Below are the code and all the weights of a small trained network. Each question names an input and a class and asks about switching units off, where a switched-off unit gives its printed mean instead of its output.

import numpy as np


def w(rows, s, z=0):
    codes = np.array(rows[::2]) - 128.0
    scale = np.full(codes.shape[1], s)
    scale[-1] = z or s
    return codes * scale


def norm(h):
    return h / np.sqrt((h * h).mean(-1, keepdims=True) + 1e-5)


def f(y):
    return np.maximum(y, 0)


def log_softmax(a):
    a = a - a.max(-1, keepdims=True)
    return a - np.log(np.exp(a).sum(-1, keepdims=True))


def net(x, mask):
    res = np.array(x, float).reshape(1, 4) / 4 @ E
    u = 0
    for l in range(3):
        y = f(norm(res) @ A[l][:, :-1].T + A[l][:, -1])
        res = res + np.where(mask[u : u + 12], y, B[l][:, -1]) @ B[l][:, :-1]
        u += 12
    return log_softmax(norm(res)[-1] @ U[:, :-1].T + U[:, -1])


A, B = {}, {}
E = w([
[100,120,236,144],'x0',
[125,127,128,127],'x1',
[141,208,154,45],'x2',
[89,254,109,191],'x3',
],0.00061)
A[0] = w([
[130,164,104,251,111],'0.n1',
[136,112,85,111,5],'0.n2',
[116,91,98,109,2],'0.n3',
[121,126,122,127,80],'0.n4',
[127,94,103,118,7],'0.n5',
[169,133,35,114,29],'0.n6',
[136,18,132,88,164],'0.n7',
[54,207,129,89,28],'0.n8',
[122,129,130,127,93],'0.n9',
[137,168,115,227,96],'0.n10',
[65,189,116,105,14],'0.n11',
[61,46,113,134,80],'0.n12',
],0.0017,0.00063)
B[0] = w([
[27,33,129,42,228],'0.n1',
[140,117,187,136,138],'0.n2',
[171,150,105,138,138],'0.n3',
[132,121,135,133,128],'0.n4',
[153,136,99,137,136],'0.n5',
[79,88,240,173,182],'0.n6',
[192,230,133,221,254],'0.n7',
[251,129,142,235,185],'0.n8',
[134,126,128,130,128],'0.n9',
[30,54,124,51,205],'0.n10',
[221,117,132,212,164],'0.n11',
[207,210,139,195,182],'0.n12',
],0.0013,0.00097)
A[1] = w([
[137,49,120,166,137],'1.n1',
[140,123,5,164,244],'1.n2',
[181,118,153,22,139],'1.n3',
[208,141,146,94,182],'1.n4',
[149,94,196,124,77],'1.n5',
[94,211,118,118,118],'1.n6',
[149,109,159,132,74],'1.n7',
[166,133,39,57,119],'1.n8',
[144,120,64,33,1],'1.n9',
[146,68,127,172,91],'1.n10',
[127,127,128,127,119],'1.n11',
[19,103,194,105,98],'1.n12',
],0.0022,0.00082)
B[1] = w([
[154,211,141,131,194],'1.n1',
[128,144,108,21,249],'1.n2',
[50,88,112,148,199],'1.n3',
[73,107,86,151,213],'1.n4',
[102,175,122,72,171],'1.n5',
[196,71,129,132,184],'1.n6',
[112,169,135,113,145],'1.n7',
[145,82,142,241,190],'1.n8',
[103,70,187,253,156],'1.n9',
[143,210,152,137,174],'1.n10',
[130,126,130,125,128],'1.n11',
[157,59,49,155,191],'1.n12',
],0.0023,0.0015)
A[2] = w([
[209,206,109,79,116],'2.n1',
[49,124,105,59,98],'2.n2',
[50,155,104,156,212],'2.n3',
[223,101,135,152,175],'2.n4',
[5,103,182,27,2],'2.n5',
[253,138,91,85,63],'2.n6',
[207,150,232,174,58],'2.n7',
[116,105,54,46,91],'2.n8',
[201,153,241,178,11],'2.n9',
[172,150,52,110,133],'2.n10',
[94,65,143,187,32],'2.n11',
[169,41,104,127,154],'2.n12',
],0.002,0.00097)
B[2] = w([
[160,81,137,188,240],'2.n1',
[125,133,134,76,195],'2.n2',
[133,82,154,110,254],'2.n3',
[130,181,145,108,227],'2.n4',
[251,100,173,94,192],'2.n5',
[199,152,106,191,218],'2.n6',
[66,179,122,95,213],'2.n7',
[86,170,115,108,203],'2.n8',
[43,213,155,101,205],'2.n9',
[161,110,102,107,240],'2.n10',
[116,83,140,185,188],'2.n11',
[104,164,149,167,220],'2.n12',
],0.0029,0.001)
U = w([
[255,179,55,184,169],'0',
[47,11,146,233,201],'1',
[42,250,225,125,169],'2',
[181,47,234,3,9],'3',
[60,93,9,2,38],'4',
],0.0092,0.0016)

Each question gives the input, the list of numbers given to net, and the class t.
The units are the neurons (one row each of A and B). Each row of codes is followed by its name. A weight is (code - 128) times the scale printed after its matrix; where a second scale follows, it is the last column's (A, B and U).
mask holds one flag per neuron, layer by layer. A switched-off neuron (its flag False) gives its mean, the last column of its row in B, instead of its output. The means were averaged over made-up inputs and are rounded, as every weight is.
A unit's drop is (log p(t) with every unit on - log p(t) with that unit switched off) / (log p(t) with every unit on - log p(t) with every unit switched off).
The circuit of an input: a set's keep is (log p(t) with only the set's units on - log p(t) with every unit switched off) / (log p(t) with every unit on - log p(t) with every unit switched off). Starting from the 12 units with the biggest drops (on a tie, the unit counted first), units are removed one at a time, each time the one whose removal leaves the highest keep (on an exact tie, the one counted first), for as long as the keep stays at least 0.8.
units of the circuit, in order: the units of the circuit, biggest drop first
k most important neurons: the k neurons with the biggest drops, biggest first
top k neurons in layer l: the k neurons of layer l with the biggest drops, biggest first
drop when u is switched off: that unit's drop, to one decimal
input [6,6,6,0], class 3: units of the circuit, in order => (0.n7 2.n5)
input [-5,1,-1,6], class 4: most important neuron => (0.n1)
input [-6,2,0,8], class 4: units of the circuit, in order => (0.n1 0.n7 1.n2)
input [-7,-2,1,-8], class 1: units of the circuit, in order => (1.n9 1.n8)
input [0,0,3,-7], class 1: 2 most important neurons => (1.n2 0.n6)
input [-5,1,0,3], class 4: top 2 neurons in layer 1 => (1.n2 1.n1)
input [-2,1,1,-5], class 1: top 2 neurons in layer 1 => (1.n3 1.n4)
input [-8,-8,8,-4], class 1: 2 most important neurons => (1.n9 1.n8)
input [5,-4,8,0], class 3: 2 most important neurons => (0.n7 1.n3)
input [-7,0,0,7], class 4: top 4 neurons in layer 0 => (0.n1 0.n10 0.n7 0.n12)
input [5,1,2,-1], class 3: 2 most important neurons => (1.n5 2.n5)
input [2,3,-3,0], class 2: 2 most important neurons => (1.n2 0.n12)
input [0,-2,-8,2], class 4: top 2 neurons in layer 0 => (0.n6 0.n1)
input [-4,0,-7,5], class 4: most important neuron => (1.n2)
input [5,8,-6,0], class 2: drop when 0.n12 is switched off => 0.2
input [0,0,-2,0], class 0: drop when 2.n7 is switched off => 0.0
input [0,0,8,6], class 0: drop when 2.n1 is switched off => 0.2
